In the rows, zero is written as 128.
Here are made-up elements, facts about them, and rows of numbers that follow some of those facts. Name the element behind each unnamed row.

There are 3 kinds of fact about the elements: ε, Ψ, μ.
klistul ε sekir bafinis mebam tustam komeri
tugus ε suklebam flamar refi stimir
ruma ε revik fotrutrim nifu
sakem ε klobrera plebon nifu
sedror ε tomir
flelevan ε sukes ploflo brozek flamar navi
vegrol ε stuguga sistel sukli tripu
litapas ε briplas gresku
bisok ε sukli feman
drobrope ε plolo vasek tupe musku zopu
dagam ε ploplasus feman navi tibir pagror zoskezus
skofun ε flaflol gratrivir musku dafula
latrim ε flamin stibre ploplasus zuflos tibir devok
lotraplis ε sose dozas lefan brozek rogrofur
traverur ε trugek skabelok fimestas
stili ε peda floflol
plibrol ε suflugruk neklok skegoske briflo zuplunim staplun tanol musku
losezan ε pludre raskal muke goplor purar
zaga ε suklebam flibubar
tresku ε klepu revik skaduskor flamar purar komeri klafa
flenar ε peda drufir destu
treplum ε sudar tripu
flela ε gasus steklis
zilodu ε dozas feman tezen drofabar nifu
lakuzor ε plolo ziklan
vitridrik ε kleme vebrufun zerul
ruple ε skibrok refi
tasen ε fotrutrim mafal goplor
vetri ε sistel muke zuflos
klifam ε flaflol trugek trunir
floro ε dozas
basul ε miro plefa tripu
trubrami ε zelor zoda navi
duske ε gresku goplor tibu trugek
pludrom ε dulin plefa
peti ε skaduskor zerul
benak ε plure
skadra ε tritros flustaplo tanol
fumem ε gasus refi nifu
stezi ε nanen nuneklel
logra ε sistel stibre flibubar purar
miflem ε plakes dulin tebus
zubri ε lidra dulin zuplunim pliklor furetrul stuniras
masosis ε flamin lidra dulin muke gruple bafu
gonur ε lisko
fetres ε skegoske destu zuflos tezen
{klistul sakem fimestas steklis neklok dozas sukes skofun logras tupler briplas tibir destu lotraplis klobrera mafal komeri plibrol losezan gratrivir zaga staplun lisko treplum ruple musku vetri gresku zuflos tibu ziklan drufir pludrom peti lefan ploplasus vetas stezi gastasur feman brepluk nanen pliklor bafinis zubri gonur fetres gilol tomir drofabar} Ψ c
{tugus sedror vegrol gruple litapas miro zuplunim bisok tupe devok skulo brozek klafa sose trunir skibrok stili flamar tustam peda tezen flela zilodu lakuzor kleme bastak lidra plakes skaduskor klifam sekir navi benak plolo revik fumem dafula zerul girim pludre masosis ploflo skegoske stuniras stimir muke} Ψ b
{ruma gasus flelevan dulin purar tripu stuguga floflol sistel raskal drobrope dagam zopu latrim trobir flustaplo zelor klepu stibre flamin plure tresku sukli goplor furel vebrufun vitridrik tritros toplis flaflol floro suklebam skabelok duske plebon plefa logra zoda miflem pidogril rozam gebrilom fotrutrim} Ψ a
{suflugruk furo goskul briflo tebus mebam veve refi bafu traverur nuneklel nifu flenar brobas pagror tasen plikli basul trubrami vasek sapa skadra furetrul zoskezus pibatres rogrofur trugek flibubar tanol plupotrom sudar} Ψ d
ruma μ [trobir]
sedror μ [goplor]
gasus μ [ruma]
gruple μ [plakes]
litapas μ [klobrera]
floflol μ [tanol]
furo μ [lefan]
bisok μ [stibre]
tebus μ [mebam]
mebam μ [sapa]
skulo μ [trubrami]
dagam μ [vitridrik]
skofun μ [zoda]
logras μ [trunir]
zopu μ [klifam]
brozek μ [raskal]
tupler μ [skulo]
klafa μ [furo]
veve μ [nuneklel]
destu μ [ziklan]
klepu μ [veve]
trunir μ [brozek]
stibre μ [flelevan]
zaga μ [dafula]
plure μ [pludrom]
lisko μ [flibubar]
flenar μ [rozam]
goplor μ [stuniras]
furel μ [brobas]
brobas μ [gilol]
flela μ [brepluk]
vitridrik μ [plefa]
lidra μ [zaga]
plakes μ [ploplasus]
floro μ [pidogril]
ziklan μ [plupotrom]
skabelok μ [zoskezus]
navi μ [vetas]
basul μ [navi]
trubrami μ [furel]
vasek μ [klepu]
drufir μ [logras]
pludrom μ [floro]
plefa μ [skabelok]
plolo μ [plikli]
fumem μ [feman]
pibatres μ [bafu]
pliklor μ [sakem]
pidogril μ [flela]
tanol μ [vasek]
gilol μ [lisko]
gebrilom μ [logra]
fotrutrim μ [dagam]
muke μ [girim]

Some rows with their names:
[118 146 134 150 142 107 110  82 123 190 117 145 178 113 126 149 131 108
 189 159 126 117 140 139 113 122 117  96 116 141 185  73 170 162 142 113
  99 151]: veve
[128 158 147 144 130 118 105  89 123 176 124 174 171 121 142 131 119 143
 164 142 127 121 134 133 133 118 108 112 135 153 196  83 173 171 156 119
 110 168]: klepu
[116 144 139 150 142 106 112  80 121 190 116 146 179 115 124 152 133 106
 192 155 124 115 141 140 110 126 117  96 116 139 182  73 170 162 139 115
  99 157]: vasek
[145 166 154 126 151 103 104 112 131 178 107 172 149 141 119 152 135 115
 150 142 120 141 141 163 119 147 108 107 115 150 161  58 167 158 167 112
  97 161]: skulo
[115 148 163 142 141  98 111  76 106 189  88 141 163 119  96 153 137 108
 168 152 125 120 152 126  96 149 139  85 116 160 185  68 167 166 124  96
 107 158]: tebus
[100 148 142 143 128 116 108  91 124 172 124 162 151 119 129 138 123 116
 156 121 122  81 145 153  96 131 129 104 131 141 145  91 174 157 150 121
  91 160]: musku
[113 184 120 146 143 122 106  95 119 133  82 165 142 145 134 122  79  79
 172 102 151  40 123 123 116 128 150  85 121 148 150  82 168 139 163 113
  76 154]: plibrol
[121 143 140 144 139 107 113  80 124 196 112 145 176 116 119 149 130 103
 186 157 129 116 139 140 110 131 112  97 119 149 178  74 169 161 132 114
  95 155]: briflo
[166 182  98 138 138 150  85  98 130 110  82 175 163 154 131 139  48  87
 204 134 170  84 115 111 168 108 146 102 149 126 196  99 162 184 146 114
  82 166]: ruma
[116 162 152 146 127 117 102  85 121 175 125 186 159 110 136 132 119 132
 169 139 125 118 137 139 122 130 103 107 139 162 195  75 166 164 149 119
 108 170]: skabelok
[139 133 171 136 161 137 117  76 126 180 124 171 172 119 152 131  88 142
 140 160 158 124 127 129 164 112  69 102 121 156 149 126 165 168 177 127
 108 148]: rozam
[145 164 148 141 153 111 102 106 128 178 117 173 158 132 129 151 133 121
 160 141 118 121 127 159 112 134 111 114 101 149 168  62 173 176 167 123
  90 165]: peda
[112 148 141 140 137 113 111  94 127 172 122 158 164 130 129 138 123 123
 155 117 118  84 147 150 106 129 134 104 130 139 148  92 179 157 156 117
  95 159]: tomir
[111 145 138 137 138 111 114  99 126 172 122 155 161 129 126 138 127 129
 148 122 118  93 147 150 107 124 135 102 133 139 147  91 181 160 158 117
  92 160]: gastasur
[157 157 147 134 149 109 101 105 128 176 107 169 159 139 125 156 130 124
 165 142 116 132 133 158 118 131 115 114 108 141 167  66 174 180 173 115
  95 162]: sose
[135 176 107 135 146 133  95 107 123 113  73 157 145 148 124 141  67  80
 184 116 156  56 136 131 145 130 169  83 144 119 148  97 164 160 156 108
  74 158]: ruple
[122 160 161 145 138 114 100  75 120 167 125 172 171 126 125 141 121 138
 148 129 130 131 124 125 118 127 122 109 137 160 199  87 180 171 150 121
 114 167]: zopu
[118 166 155 146 140 111 104  81 118 166 124 171 173 128 125 136 125 138
 154 134 124 127 124 127 122 124 124 108 136 158 204  81 180 172 153 118
 115 170]: floflol

Name these rows:
No name comes twice in this set of rows, the named rows included.
[ 97 200 114 158 149 114 102  84 122 135 111 182 143 136 154 114  82  76
 181  94 148  34 110 129 111 133 134  77 110 156 147  78 174 124 164 126
  72 157] : losezan
[128 177 128 150 146  84 117  82 136 187 144 175 193 150 157 105 135 146
 150 101 123 124 134 125 137 107  89 106 106 181 194  80 198 148 181 114
 109 164] : sistel
[129 133 112 120 111 127 121 105 148 181 128 152 163 139 125 134 119 104
 153 111 129  86 141 157  95 112 112 131 130 155 135  96 185 164 144 120
  73 160] : vetas
[137 174 108 131 137 118 129  82 127 152  64 125 164 184  98 118  75  48
 177 102 165  88 101  83  84 121 145 103  87 193 175  69 185 141 131  96
  73 147] : basul
[115 151 125 141 146  96 116  98 136 174 128 151 177 142 137 132 133 137
 149 106 114  95 145 150 116 118 131 104 123 143 150  91 190 155 172 116
  95 157] : tibir
[163 162 131 134 155 104 103 110 138 173 116 165 174 149 128 154 134 127
 162 139 116 136 141 160 128 126 122 112 108 132 172  71 178 179 181 116
  93 160] : tezen
[108 162 159 147 124 125  99  79 123 176 130 190 150 105 136 135 111 121
 166 147 133 104 127 138 118 135  98 107 140 166 190  81 166 165 142 127
 103 172] : flaflol
[116 152 142 136 139  97 117  91 126 195 111 151 169 121 111 143 127  96
 175 156 134 132 151 147 116 143 110  91 125 152 170  72 165 146 132 105
  96 150] : brobas
[129 202 127 149 143 121  96  86 117 131  85 189 146 137 148 110  73  90
 188 120 159  74 122 108 144 126 129  88 128 163 197  73 161 148 161 113
  92 166] : vitridrik
[124 193 109 143 164 104 106  88 129 150  85 155 161 147 127 131  86  58
 205 132 162  89 131 117 142 142 126  65 115 149 172  65 163 125 138 102
  81 148] : trubrami
[107 164 124 147 147  84 119  94 133 178 139 154 180 148 148 122 141 136
 150  91 111  92 142 146 115 117 123 103 111 149 150  89 198 142 183 113
  94 157] : zuflos
[145 185  91 140 160 110 104 105 130 122  90 154 164 165 135 125  82  95
 179  94 148  59 133 126 151 119 163  82 126 123 151  94 181 147 174 105
  78 154] : lotraplis

The same elements again, as new rows of numbers:
Named rows:
[134 136 143 189 114 103 200 114 101 145 123 113  89 132 163 117  88 120
 119 100 163 190 143  84 150 102 125 123 139 166 130 186 128 107 108 115
  83 130  88 124 144 111 131 103 156  68 108]: vetri
[142 133 111 135 113 117 136 138 109 144 140 133 150 126 134  96 129 128
 161 130 112 114 124 103 124 131 134 137 127 128 127 115 101 127 143 156
 134 151 142 128  92 142 128 123 133 149 131]: bastak
[124 172 149 128 138 135 104 119  67 119 124 109  91 142 132 102 169 124
 154 110 170 116 115 151 113  81 125 134 120 109 191 107 180 122  98  79
 154 111 153 115 119 146 144 128  85 123 131]: neklok
[112 172 131  91 102 116  70 118 122 104 100 134  95 155  97  97 201 129
 155 148 159  98 126 149 111  91 117  96 105 126 161 123 173 164 145  90
 139  90 150 140 118 143 131 128 112 134  91]: briflo
[122 103 114 193 129 113 193 140 163 162 120 128 151 122 123 125  84 139
  93 136 112 211 156  97 144 148 142 106 141 148 126 187 104 106 167 142
  93 168  74 152 149  86 134 125 155  61  87]: logra
[137 147 119 194  87  86 211 129 126 156 126 125 143 131 149  88 110 122
 145 130 126 160 136  53 153 123 139 116 136 169 123 172  66 119 149 172
 101 155  97 136  88 119 114  95 167  96 103]: vegrol
[108 126 122 166 137 106 124 132 162 108 134 128 158 128 135 141 102 139
  84 156 127 144 140 154 128 131 169 127 119  93 138 120 128 146 125 106
 139 128  82 134 140  91 118 140 112  93 110]: stuguga
[142 118 146 134 139 147 155 126  90 143 121 117  85 127 132 114 124 131
 153  90 156 160 128 127 129 122  97 124 148 148 146 153 134 104 128 131
 113 139 147 123 137 142 149 124 140 114 125]: gonur
[118 175 126 133 128 120 130 115  86 104 128 107 103 143 150 119 126 103
 103 106 152 110 121 126 141  85 130 141  99 147 158 119 187 114  75  72
 114  90 104 107 135 121 122 117  82 108 131]: pliklor
[124 161 130 185 117 108 201 124  71 151 108 101  85 143 142  76 132 114
 142  92 171 182 139  70 146  82 102 109 127 190 181 191 150  90 130 101
  78 143  96 135 139 126 144  99 132  56  80]: zubri
[112 181  89 130  99  84 126 122 118  93 155 127 176 146 162 108 131  97
 107 143 118  50 121  91 149  97 163 150  75 134 135  93 141 127  97 105
 113 100  79 114  95 113  96 114  89 129 120]: lidra
[126 137 192 164 143 143 200 117 113 180 108 101  61 113 102 139 119 156
 165 104 165 218 124  99 133 134  90 104 188 151 123 187  81 105 127 168
 146 144 153 127 133 135 137 100 172 107 145]: lotraplis
[121 138 193 131 142 138 110 110 120 120 133 114  95 121 140 173 116 147
 134 136 167 143 122 172 114 122 146 150 159  80 122  92 112 159  77 122
 187  87 157  99 127 130 121 121 126 149 191]: dozas
[ 77 179 157 114 156 140 176 139 227 144 143 106 142 141  45 196 126 154
 135 133 101 184 140 124 130 141 147  95 155 122 127 147  96  83 152 184
 179 128 125 129 132  87 153 114 117 126 119]: floro
[ 92 198 131  86 111 134  59  97 143 110 117 144  94 136  87 103 184  96
 122 164 149  77 115 177 115 112  91 113 119 164 144  92 179 155 116  96
  94  82 158 146 153 149 107 123  55 150  94]: tanol
[ 98 151 109 108 174 156  82 133 135 134 121 108 153 130  67 120 183 133
 124 136 100  99 115 158 106 135 102 114 109 106 169 103 172 111 139 111
 158 146 130 141 128 127 143 147  55 137 104]: zopu
[116 148 181 142 122 118 123 108 119 113 143 116 103 122 158 177 101 149
 115 140 166 148 125 163 123 110 164 150 151  80 129 102 117 167  65 108
 170  75 129  90 127 121 109 114 130 126 181]: feman
[125 170 109  89 133 134  90 130 101 115 145 122 157 136 113  98 182 108
 159 130 105  45  99 127 117 118 121 135 104 128 144  71 142 121 125 141
 152 132 153 127  85 162 125 124  75 180 144]: plolo

Rows to name:
No name comes twice in this set of rows, the named rows included.
[107 124 116 126 164 150 118 132 164 137 118 119 146 124  84 139 134 134
 103 134 103 128 128 140 121 144 120 115 114 128 133 131 137 103 141 125
 137 146 114 144 141 113 138 145  96 123 108] : gebrilom
[125  88 132 138 147 136 104 140 169 123 143 140 164 118 128 168  94 147
  98 153 103 144 138 175 112 155 162 146 133  65 115 104 115 148 127 130
 158 133 113 132 140  97 131 162 125 121 140] : suklebam
[134  71  88 136 132 124 117 138 152 105 142 143 178 135 150 135  86 131
  75 134 107 118 144 147 131 153 149 129 117  81 130 128 150 127 134  96
 126 143  86 130 141  92 132 166 121  97 110] : raskal
[131  89 116 127 155 146 100 146 148 116 137 140 161 124 114 141 120 140
 104 135 108 138 137 167 111 154 146 131 129  84 131 112 136 126 144 122
 146 149 129 144 145 114 145 158 118 124 123] : vebrufun
[121 154 111 113  87  89  86 119 136  92 113 140 119 154 141 104 160 114
 122 146 153 101 140 131 129  88 144 110  94 133 144 131 178 162 128  74
 104  84 115 135 135 124 118 129 132 105  84] : furetrul
[113 181 148 164 139 131 184 119  60 174  98  86  56 141  87  60 178 125
 179  83 174 185 119  87 126  86  76  88 140 177 191 182 150  76 151 119
 118 159 139 141 123 150 160  92 120  83  88] : plibrol
[137  62 116 173 148 148 190 148 161 173 119 135 137 108 108 136  79 146
 111 122 100 212 151  98 134 182 110 108 162 146 102 194  81  99 181 173
  97 192 105 157 152 104 149 137 180  83 100] : tresku
[128 144 108 115 119 129 157 127 126 158 136 121 145 128 118 106 139 109
 150 116  96  99 117  83 137 136 100 125 126 161 119 140  99 105 144 174
 115 155 136 132  91 140 122 111 129 151 132] : sedror
[128 143 151 129 111 115 134 126 128 137 142 129 154 113 130 134 133 144
 165 156 120 120 118 128 122 143 153 141 149  88 112  92  70 156 128 174
 178 122 155 113  87 144 111 113 141 170 172] : sose
[136 133 144 128 115 117 131 122 140 133 148 135 160 114 138 138 119 147
 151 151 113 120 120 126 126 148 152 149 150  93  93  94  68 157 128 174
 165 124 148 111  90 134 106 113 150 165 180] : ploflo
[120 188 104 137 101  89 101 122  95 100 142 127 158 147 147  73 170 111
 152 140 133  67 119 118 124  94 160 138  82 102 173  78 150 141 120 105
 146 114 122 116  73 141 116 118  86 137 114] : zuplunim
[104 150 114 125  93 100 168 116 160 141  86 126  98 142 116 117 138 122
 112 130 140 142 135  67 159 116  99  90 119 211 112 198 128 124 149 130
  67 112  98 148 148 117 109  98 150  86  68] : basul
[101 123 138  94  99 111 142 102 152 150 124 123 180 124 133 146 115 144
 124 143 109  61 101 121 144 186 136 121 174  82 102  94  82 149  97 145
 224 114 148  83  58 140  80 112 125 187 188] : brozek
[106 144 114 171 129  89 115 129 160  87 141 125 169 133 156 135 106 136
  74 162 123 127 147 143 129 111 187 136 100  79 148 107 152 150 109  87
 143 111  67 126 131  81 116 143 100  82 106] : flamin

Now the same elements, written a new way:
Some elements and their rows:
[136 155 170 166 169  98 110 153 160  95 151  79 138 154 164 158 147 114
 127  86 150 152  88 153 174 192 166  70 103 184]: skofun
[130 124 103 155 159 154 146 183 160  79  97  81 129 119 145 164 143  99
 115  75 131 102 111 164 195 178 155 108  94 158]: tresku
[ 88 109 171  74 169 108 173 116 135  86 171  77  97 141 181 116 152 141
  73  98 135 154 146  95 191 173 153 146 193 187]: basul
[151 101 166 112 166 120 175 132 119  74 157  79 156 160 116 108 157 121
  75 146 140 152 147  87 197 171 150 145 166 183]: treplum
[180 170  94 151 168  83 179 142  91 155  65  78 177 180 197 193 145  92
 121 161 101 101 158 156 200 167 151 140 125 145]: trubrami
[140 143 135 120 142 103  98 109 112 142 132 150 113 162 110 108 142 128
 131 126 121 131 126 127 100 117 126 141 119 124]: ziklan
[ 86 144 165 170  74 129 133 110 143 138 157 135 169  74 167 128  64 175
 166 160 137 165 147  80  97 124 145 116 155 110]: plolo
[139 109  87  91 128 157 108 134 141 140  76 164  87 142 103 125 146 115
 113 129 105  99 123 168 121  93 102 151 114 101]: zoda
[122 112 114 104 156 124  96 104 106 166 122 157  83 150 166 109 156 119
 100 120 134 121 129  98  96 138 116 144 116 115]: furetrul
[133 164  91 131 110  88 173  98  94 169  65 103 109 176 197 205 130 105
 119 163 108  83 148 160 124  83 103 143 118 106]: furel
[ 96 114 127  73 132 158 144 112 146 143 113 131  84 119 129 132 153 110
 120 129 122  84 142 156 118  97  96 158 139 125]: sukli
[ 91 123  88 170  75  85 165  84  89 162  67  89 131 175 185 181 150 113
 110 170 161 130 104 148 115  83 144  82 103 182]: gilol
[136 143 135 109 136 104  99 104 103 150 130 148 112 160 112 105 139 132
 127 133 128 129 123 129  95 112 124 143 120 128]: neklok
[ 83 118 169 137  92 134 136 103 141 136 153 131 157  79 189 109  66 196
 161 157 119 171 146  72  98 122 144 129 199 132]: muke
[104 117 130  79 139 149  96 120 164 157  84 130  87 121 146 125 150 122
 124 100 117 121 118 166 109 110 119 146 130 111]: stibre
[137 133 125 120 133 102 109 109 101 143 140 149 109 159 115 107 148 130
 125 119 115 128 134 123  95 108 119 135 121 104]: gastasur
[116 116 127 156  91 166 122 109 113 155 156 175 175  77 130 131  65 122
 164 166 144 165 122  75 102 112 116 129 139 106]: stimir
[111 146  96 114 113 143 101 133 157 134  89 119  88 130 133 146 142 105
 131 105 122  78 130 168 105 116 116 143 106 103]: suklebam

Name these rows:
No name comes twice in this set of rows, the named rows included.
[162  96  74 136 157 169 173 190 141  75 105  84 141 127 103 155 153 101
 106  84 123  97 116 163 189 157 135 135 100 136] : flelevan
[153 166 148 160 139  98  76 134 131 128  89 121 115 167 118 111  89 138
 109 115 123 146 109 152  99 132 150 101 102 116] : gresku
[152 137  67 158 134 168 178 191 119  66 158  86 165  93 106 184 155 102
 148  79 143  60 127 171 191 169 136 128  98 126] : ruma
[176  94 170  64 148 140 180 143 128 104 162  82 103 135 140 100 153 172
  63 104 173 162 102  69 191 175 158 157 207 181] : pludrom
[ 78 178 148 137 136 144  80 112 175  95 153 113  88  84 162 139 141 114
 153  74 102  65 148 161  97 135 120 135  99 120] : fotrutrim
[124 146 156 146 161  97 160 158 135  71 157  78 126 143 167 133 148 113
  98  75 136 126 132 153 174 183 159 129 103 180] : flenar
[155 141 117  99  95 160  84 154 177 141  80 121  86 135 108 116 123 130
  92  93 126 100 106 165  95 122 131 145 105  95] : skabelok
[152 164 146  84  61 158  84 129 168 145 133  80  85 101 181 139 152 138
  81  79 176  92  89 131  88 140 155 153 130 122] : plure
[ 84  92 169  66 161 155 168  98 165 152 107 119  76 121 160 113 157 166
  79 147 112 149 147 119 159  98 115 150 204 175] : dulin
[155  97 129 128 175 161 159 187 170  70  68  84 112 152 115 131 154 108
  73  85 116 154 125 168 198 162 157 133 153 162] : logra
[ 81 100 111 172 165 166 180 177 132  74 174 141 191  77  94 128 105 106
 168 152  92 166 157 137 196 170 125  58 105 126] : flela
[176 186 127 155 113  91 182 102 101 171  68 161 189 169 202 206  49 102
 166 171  97 166 158  81 120 117 106 149 185  79] : skulo
[101 110 163  73 156 139  94  98 187 155  83 116  82 134 137 143 150 138
 106 140 122 116 105 157 139 110 137 152 157 171] : sistel
[174 200 143 125 155  79 180  95  87 173  63  97 169 182 198 198  62 100
 148 163  99  93 161  98  93 122 112 150 163  91] : tupler

